[[2.346 2.503 1.723 1.251 1.324 1.807 1.511]
 [2.454 2.017 2.410 2.356 1.431 1.770 1.955]
 [1.969 2.313 4.374 2.677 1.588 1.005 1.118]
 [1.978 1.730 1.607 2.236 2.453 2.589 2.672]
 [2.285 1.738 2.750 2.730 1.432 1.771 1.653]
 [1.546 2.478 3.959 2.895 2.145 1.497 1.632]
 [2.788 1.957 2.493 1.856 1.655 2.097 2.445]
 [1.529 2.122 1.698 2.269 4.533 1.735 1.587]
 [2.405 1.814 1.187 1.662 1.861 2.528 2.861]
 [3.746 1.871 6.226 1.833 1.074 2.101 3.595]
 [2.190 1.920 1.851 1.738 1.959 2.496 2.764]
 [1.813 2.440 1.608 1.998 1.952 1.758 1.604]] >> 1.813

[[ 2.467  0.457  0.453 -0.374  3.156  2.850  3.323  0.827 -0.484  1.008
  -0.364]
 [ 1.560 -0.175 -0.160  1.082  2.239  2.459  2.049  0.308  0.980  1.800
   1.094]
 [ 1.563  0.221  0.288  2.312  0.829  1.306  0.707  1.191  2.218  2.047
   2.322]
 [-0.224 -1.553 -1.568  2.461  1.809  2.752  0.914 -1.512  2.378  2.898
   2.476]
 [-0.289 -1.985 -2.023  1.934  2.663  3.518  1.672 -2.156  1.842  2.898
   1.952]
 [ 2.293 -0.479 -0.460 -0.011  3.749  3.587  3.682  0.115 -0.146  1.520
   0.006]
 [-0.452  0.212  0.106  1.506  0.686  1.427  0.104 -0.684  1.493  1.851
   1.503]
 [-0.159 -3.065 -3.047  2.519  3.345  4.328  2.160 -2.662  2.385  3.537
   2.548]
 [ 3.596  0.591  0.669 -0.175  3.307  2.793  3.759  1.867 -0.326  0.983
  -0.159]
 [ 6.068  3.512  3.699 -0.282  1.388  0.235  3.002  6.023 -0.434 -0.347
  -0.277]] >> 6.068

[[ 5.907 -3.759 -3.934  5.895  4.157  5.637  5.625 -4.085 -0.776 -2.712
   1.369  5.805 -4.048 -3.856 -4.115 -1.363]
 [ 1.631 -1.046 -0.970  1.586  1.838  0.849  0.912 -0.902  0.613 -0.005
   1.222  1.630 -0.943 -0.722 -0.899 -1.469]
 [-6.110 -0.511 -0.235 -6.174 -1.627 -6.152 -6.146  0.185  5.518  6.076
   3.901 -6.110  0.049  2.662  0.229 -0.955]
 [ 0.632 -1.988 -2.351  0.731 -0.659  2.666  2.456 -2.606 -0.869 -1.352
  -0.454  0.497 -2.482 -1.970 -2.636  2.294]
 [-1.579  1.749  1.252 -1.384 -4.459  1.617  1.329  0.783 -4.106 -3.011
  -4.824 -1.653  1.005 -0.241  0.745  5.373]
 [ 0.612 -1.368 -1.389  0.602  0.894  0.651  0.636 -1.368  0.811  0.305
   1.165  0.573 -1.376 -0.764 -1.370 -0.458]
 [ 0.471 -2.413 -2.161  0.359  2.822 -1.005 -0.884 -1.853  3.684  2.701
   4.157  0.462 -1.987 -0.313 -1.831 -3.167]
 [ 1.989 -0.307 -0.139  1.918  2.175  0.536  0.669 -0.028  0.351 -0.145
   0.963  2.034 -0.096 -0.306 -0.020 -2.106]] >> 1.989

[[ 2.471 -1.620  0.292  0.979  3.641  2.013]
 [ 4.897 -3.088  1.917  0.642  4.026 -0.131]
 [ 2.839 -2.018  0.722  0.640  3.396  0.677]
 [ 1.167 -0.653  0.368  0.095  1.053 -0.099]
 [ 3.369 -1.005  2.585 -1.392  0.116 -4.948]
 [ 5.828 -3.004  2.328 -0.002  3.198 -3.023]
 [-0.494  0.176 -0.370  0.240 -0.050  0.830]] >> -0.494

[[ 0.912 -0.854  2.718 -1.377  1.554  0.530 -1.072 -2.648  2.987 -2.655
  -3.567]
 [-2.070  1.484  0.498  6.449 -5.704 -0.824  5.177  5.794 -3.839 -1.131
   1.822]
 [ 2.154 -3.847 -6.221  3.295 -4.729 -3.003  1.357 -2.693 -1.608  2.043
   3.849]
 [-3.156 -2.459 -0.771 -6.364 -1.555  4.507 -5.796  6.474 -1.179  1.981
   6.124]
 [ 0.463  0.428 -0.604  5.628 -4.517 -3.839  5.423 -2.499 -0.776 -1.654
  -2.455]
 [-1.851  3.981  4.840  7.500  1.202  2.550  3.640  4.003  0.743 -3.317
  -1.233]
 [ 0.154 -1.215 -2.985 -5.047 -1.132  0.677 -0.101  0.347 -2.887  1.637
   5.206]
 [ 0.890 -2.273 -3.535 -5.000 -1.955 -0.970 -1.214 -1.860 -1.995  1.807
   3.317]
 [ 0.710 -1.050 -3.652 -7.814  1.200 -0.692 -3.443 -2.799 -1.198  2.502
   1.738]] >> 0.710

[[ 3.986  0.473  0.842 -1.066  1.768 -1.182  0.242 -0.812  1.786]
 [-2.976  1.013  0.636  1.605 -0.739 -0.202  1.691  5.399 -4.650]
 [-1.950  1.336 -0.591  2.970 -2.983  0.348  1.660  0.232  1.332]
 [ 0.997  0.137 -0.302  1.698  3.872 -0.924  2.294  5.913  1.498]
 [ 7.848 -2.549  0.793 -3.740  4.047  0.450  0.359 -5.888 -0.106]
 [-5.138 -2.118  1.515  0.101  0.924  1.030 -5.252  3.670 -1.556]] >> -5.138

[[-0.693 -1.403  0.520  1.990  1.682  1.415 -0.817]
 [ 3.182 -0.090 -2.152 -2.926 -3.571  3.329 -2.652]
 [-1.120  2.856  1.286 -2.888 -0.692 -2.210  0.876]
 [ 1.611 -4.296 -0.773  6.158  0.699 -3.777 -1.054]
 [-1.553 -2.135 -1.653  3.062 -0.906  0.608 -3.213]
 [-6.801 -2.828 -4.343 -1.056 -2.794  1.630 -4.975]
 [ 0.725 -0.490  0.630  0.943 -2.044 -2.371  0.175]
 [ 4.595  1.590  0.564  0.774 -1.728 -1.540  0.742]
 [ 3.946  1.926  4.409  4.638  3.720 -0.778  2.229]
 [-2.081 -2.243 -1.999 -1.747 -3.770  4.314 -5.822]
 [ 2.758  0.610  2.016  3.083  0.919 -1.649 -1.840]] >> 2.758
---
[[-5.190, -6.506, 6.840, -2.896],
[-7.910, 0.303, 4.938, 0.648]] Out: 6.840

[[7.088, -1.530, 0.836, -5.220, 5.879, -0.424, 4.615],
[3.591, -2.188, 0.801, -2.364, 3.129, -1.326, 1.728]] Out: -0.424

[[-1.482, 1.601, 1.953, 5.048, 0.245],
[6.006, -2.870, 0.128, -6.957, -4.013]] Out: 5.048

[[-2.345, -1.035, 2.790, -0.813, 1.902, 1.639, -1.697],
[7.426, 6.170, -4.068, 7.169, -2.078, 1.319, 5.074]] Out: 1.639

[[0.564, 4.011, 3.802, 0.398, -2.013, -4.914],
[5.366, -0.647, 7.374, 7.402, -4.642, -2.819]] Out: -2.013

[[0.272, 5.752, 7.354, -5.019, 6.055],
[-6.527, -3.794, -1.192, -3.537, -6.042]] Out: -5.019
